array([[ 24, -18,  21,  38, -10,   9],
       [-34,  24, -32, -45,  -6,  26],
       [-42,  24, -42, -59,   5,  18]]) ans = -34

array([[-69, -58,  26, -73,  73],
       [-55, -26,  23, -30, -15],
       [-21, -46,  66, -32,  24]]) ans = -55

array([[ 49,  11, -23,  12, -11, -15,  15],
       [ 14, -20,  -2,  -9, -25,  -7,   7],
       [-16, -28,   9, -69,  53, -33,  13]]) ans = 14

array([[ 10,   5,  20,  14, -10,  11],
       [ 19,  18, -69,   5, -13,  25],
       [ 20,  13, -39,   1,  39,  28]]) ans = 19

array([[  4, -58, -46, -35, -60,  43],
       [-17,  42, -13, -41,  50, -69],
       [ -5,  53, -21,  27, -36, -13]]) ans = -17

array([[-26,  27, -27, -46],
       [ 42, -23,  40,  25],
       [-41, -22, -60, -53]]) ans = 42

array([[ 22,  51,  21, -38, -17],
       [ 18, -53, -40,  18,   5],
       [-61,   2,  13,  31,  25]]) ans = 18

array([[ 20,  -5, -29,  26, -11, -25,  -6],
       [ 20,  10, -25,   0, -17, -59, -46],
       [-48,  36,  71, -56,   5,  41,   6]]) ans = 20

array([[ 51,  16,  31,  37],
       [ 24,   4, -27,  57],
       [-77, -59,  54,  10]]) ans = 24
---
-55   11    0   29   -6  -11   28
-67    3    2   43    4  -31   26
-23   12  -24    0  -53  -59  -15
⇒ -53

-70   52   33   66  -35
-74   44   65  -66  -25
-65  -69   17   46  -63
⇒ 17

 -5   13   -9   49    8
 -6   16  -12   62   10
 -7   17  -12   65   10
⇒ -12

-18  -23   -1   24  -19
 59  -48  -14   10  -13
 13  -39    8   14  -43
⇒ 8

-15  -10  -12  -27  -35
-15   10  -17  -34  -42
-19  -13   13  -30  -56
⇒ 13

  3   -9    7  -43  -71  -68
 -8   10    9   -7  -29  -25
  4    0    7  -23  -44  -40
⇒ -23
---
[ -5 -47  -9  55  18  63] value 63, -5

[ 19 -49 -45 -72  29] value 29, 19

[[-34  10 -40  58   3  30]
 [ 38  -6  31 -66   1 -14]
 [-33 -10  14  59 -17 -44]] value 30, -33

[ 54 -13 -38  62 -69  -4] value -4, 54

[ 12 -63  46  -1] value -1, 12

[[-32  49 -39  65  67 -35 -29]
 [  9 -38  13 -29 -24 -11   5]] value -29, 9

[[  8  29  -5  -1  22 -26]
 [ 41  38  -9  21  60  28]
 [ 31  44 -34   7  36  33]] value -26, 31

[[ 39 -44 -75  17  66  59]
 [ 47   9 -24  -7  15  37]] value 59, 47

[ 60  63 -67   0 -10  17   4] value 4, 60

[[  0  60  11 -25]
 [ 55 -44   0 -41]] value -25, 55
---
[[ 34 -31  19  61  -1 -19]
 [ 24 -36  37 -69  39 -23]
 [-57   4 -20  15 -46   5]] → -46

[[ -4  34  -5  30 -38  -7  -8]
 [ 44 -69  33  16  73 -38 -29]
 [-17 -64 -55 -71  70  45  62]] → 45

[[-63 -63  60  60]
 [-60 -53 -62  60]
 [ 65  62 -43 -64]] → -43

[[ 71  61  47 -70  63]
 [ 73  67  49 -62 -34]
 [-55   5   7  -1  17]] → -1

[[15 -1  8  5 75 49]
 [ 3  1  2  3 21 15]
 [-5  9  6 15 38 31]] → 38

[[-18 -19  12  -4  -1  -2]
 [ -4  -2 -58  47 -35  42]
 [ 64  65   1 -19  29 -23]] → 29

[[ 23 -14 -12  19 -71]
 [ 34   2 -24   9 -67]
 [ 43  12 -29   1 -54]] → 1

[[-67  -3 -12  16]
 [ 40 -29   2  24]
 [-13  48   6 -51]] → 6

[[-27 -31 -30 -14 -30]
 [ 31  28  45  20  29]
 [-50 -60 -44 -14  -4]] → -14

[[-70 -68 -74  72]
 [-73 -73  73  72]
 [ 71  74 -69 -69]] → -69
---
(8843, 6375, 7064, 1258, 1522) >> 1522, 8843
(37, 21, -6, 14, -28, -44, -20) >> -20, 37
((7, 2, 7, 5, 4), (4, 7, 3, 0, 8)) >> 4, 4
((47, 61, 63, 23, 38, 73), (86, 90, 80, 56, 59, 97)) >> 73, 86
(7951, 8846, 6043, 2747, 9577) >> 9577, 7951
(1, 8, 7, 1) >> 1, 1
((173, 164, 180, 182, 172), (49, 240, 141, 159, 205), (173, 165, 178, 179, 170)) >> 172, 173
